Below are the code and all the weights of a small trained network. Each question names an input and a class and asks about switching units off, where a switched-off unit gives its printed mean instead of its output.

import numpy as np


def w(rows, s, z=0):
    codes = np.array(rows[::2]) - 128.0
    scale = np.full(codes.shape[1], s)
    scale[-1] = z or s
    return codes * scale


def norm(h):
    return h / np.sqrt((h * h).mean(-1, keepdims=True) + 1e-5)


def f(y):
    return np.maximum(y, 0)


def log_softmax(a):
    a = a - a.max(-1, keepdims=True)
    return a - np.log(np.exp(a).sum(-1, keepdims=True))


def net(x, mask):
    res = np.array(x, float).reshape(1, 5) / 4 @ E
    u = 0
    for l in range(3):
        y = f(norm(res) @ A[l][:, :-1].T + A[l][:, -1])
        res = res + np.where(mask[u : u + 5], y, B[l][:, -1]) @ B[l][:, :-1]
        u += 5
    return log_softmax(norm(res)[-1] @ U[:, :-1].T + U[:, -1])


A, B = {}, {}
E = w([
[167,67,59,96,200,108,177],'x0',
[72,169,59,90,101,67,112],'x1',
[19,176,195,181,176,91,169],'x2',
[129,179,116,148,245,125,104],'x3',
[156,111,78,254,96,114,166],'x4',
],0.0064)
A[0] = w([
[140,120,98,233,98,122,116,87],'L0N1',
[135,105,140,160,96,125,244,32],'L0N2',
[131,58,122,152,148,120,130,63],'L0N3',
[190,130,148,64,110,167,79,125],'L0N4',
[101,113,205,115,135,90,199,9],'L0N5',
],0.011,0.0015)
B[0] = w([
[64,226,208,41,36,160,177,236],'L0N1',
[197,86,195,214,146,176,88,215],'L0N2',
[159,134,101,160,156,182,115,176],'L0N3',
[83,90,66,2,104,143,99,254],'L0N4',
[107,130,101,69,188,213,69,212],'L0N5',
],0.0091,0.0054)
A[1] = w([
[172,38,110,120,55,90,46,4],'L1N1',
[87,146,120,145,2,46,159,249],'L1N2',
[146,234,217,159,171,104,154,59],'L1N3',
[49,136,150,90,202,114,65,169],'L1N4',
[84,115,216,105,84,140,114,148],'L1N5',
],0.0098,0.0015)
B[1] = w([
[152,94,109,170,58,116,168,200],'L1N1',
[172,132,113,114,247,103,177,217],'L1N2',
[134,60,105,139,76,69,201,213],'L1N3',
[160,254,144,116,157,109,106,255],'L1N4',
[80,140,82,139,116,224,90,240],'L1N5',
],0.0099,0.0068)
A[2] = w([
[211,39,124,79,149,199,155,207],'L2N1',
[209,189,70,231,244,82,121,117],'L2N2',
[49,140,55,120,48,148,214,208],'L2N3',
[94,191,83,80,254,55,163,246],'L2N4',
[178,55,107,211,176,154,205,123],'L2N5',
],0.0096,0.0014)
B[2] = w([
[112,96,2,78,149,69,102,225],'L2N1',
[234,108,157,141,157,66,203,200],'L2N2',
[166,162,162,156,163,51,188,230],'L2N3',
[74,158,177,199,99,164,180,255],'L2N4',
[154,122,169,133,189,202,53,184],'L2N5',
],0.0099,0.0092)
U = w([
[81,225,102,71,131,186,90,144],'0',
[229,79,60,134,184,109,121,107],'1',
[137,86,137,168,77,221,110,125],'2',
[120,64,135,156,74,69,149,23],'3',
[163,205,171,187,135,103,234,201],'4',
[169,71,13,50,42,98,143,201],'5',
[136,80,147,142,70,65,92,26],'6',
[61,76,112,208,109,37,61,2],'7',
],0.011,0.0048)

Each question gives the input, the list of numbers given to net, and the class t.
The units are the neurons (one row each of A and B). Each row of codes is followed by its name. A weight is (code - 128) times the scale printed after its matrix; where a second scale follows, it is the last column's (A, B and U).
mask holds one flag per neuron, layer by layer. A switched-off neuron (its flag False) gives its mean, the last column of its row in B, instead of its output. The means were averaged over made-up inputs and are rounded, as every weight is.
A unit's drop is (log p(t) with every unit on - log p(t) with that unit switched off) / (log p(t) with every unit on - log p(t) with every unit switched off).
The circuit of an input: a set's keep is (log p(t) with only the set's units on - log p(t) with every unit switched off) / (log p(t) with every unit on - log p(t) with every unit switched off). Starting from the 12 units with the biggest drops (on a tie, the unit counted first), units are removed one at a time, each time the one whose removal leaves the highest keep (on an exact tie, the one counted first), for as long as the keep stays at least 0.8.
circuit, biggest first: the units of the circuit, biggest drop first
k most important neurons: the k neurons with the biggest drops, biggest first
k most important neurons of layer l: the k neurons of layer l with the biggest drops, biggest first
input [-5,-8,-6,-5,4], class 5: circuit, biggest first => [L2N1]
input [1,3,8,-7,1], class 2: circuit, biggest first => [L0N2; L1N5]
input [-5,-3,-7,2,7], class 0: 3 most important neurons => [L0N1; L2N2; L1N3]
input [3,-2,-6,3,6], class 5: 2 most important neurons of layer 2 => [L2N1; L2N2]
input [4,-3,6,-8,-6], class 0: 2 most important neurons => [L0N5; L1N4]
input [1,-6,0,-2,8], class 2: 2 most important neurons of layer 2 => [L2N2; L2N5]
input [-5,6,5,7,-5], class 4: circuit, biggest first => [L0N4; L0N1; L2N2]
input [3,4,-6,-6,8], class 1: 2 most important neurons => [L1N2; L2N5]
input [2,-3,0,-2,-5], class 5: 3 most important neurons => [L0N4; L0N1; L2N5]
input [8,1,4,0,1], class 1: 3 most important neurons => [L0N2; L0N1; L0N3]
input [5,8,0,-4,8], class 4: 2 most important neurons => [L0N1; L2N4]
input [-3,-6,2,-8,-5], class 0: 2 most important neurons => [L0N5; L1N3]
input [1,6,-7,7,8], class 4: 2 most important neurons => [L0N1; L2N4]
input [-7,-3,0,-7,-4], class 5: circuit, biggest first => [L2N4]
input [4,8,-8,5,6], class 4: 3 most important neurons => [L0N2; L0N4; L0N1]
input [-6,-5,-8,8,-5], class 5: 2 most important neurons => [L0N4; L0N1]
input [-1,0,6,-5,4], class 2: 2 most important neurons => [L0N2; L0N5]
input [4,-5,2,-1,5], class 2: 2 most important neurons of layer 0 => [L0N2; L0N1]
input [-7,-6,-4,-1,6], class 0: 2 most important neurons of layer 2 => [L2N2; L2N4]
input [-4,-6,4,-8,-1], class 0: circuit, biggest first => [L0N5]
input [-6,1,4,-8,-2], class 0: 2 most important neurons => [L0N5; L2N4]
input [-6,1,-7,4,1], class 5: 2 most important neurons of layer 1 => [L1N1; L1N4]
input [2,1,-5,3,1], class 5: 2 most important neurons of layer 0 => [L0N4; L0N2]
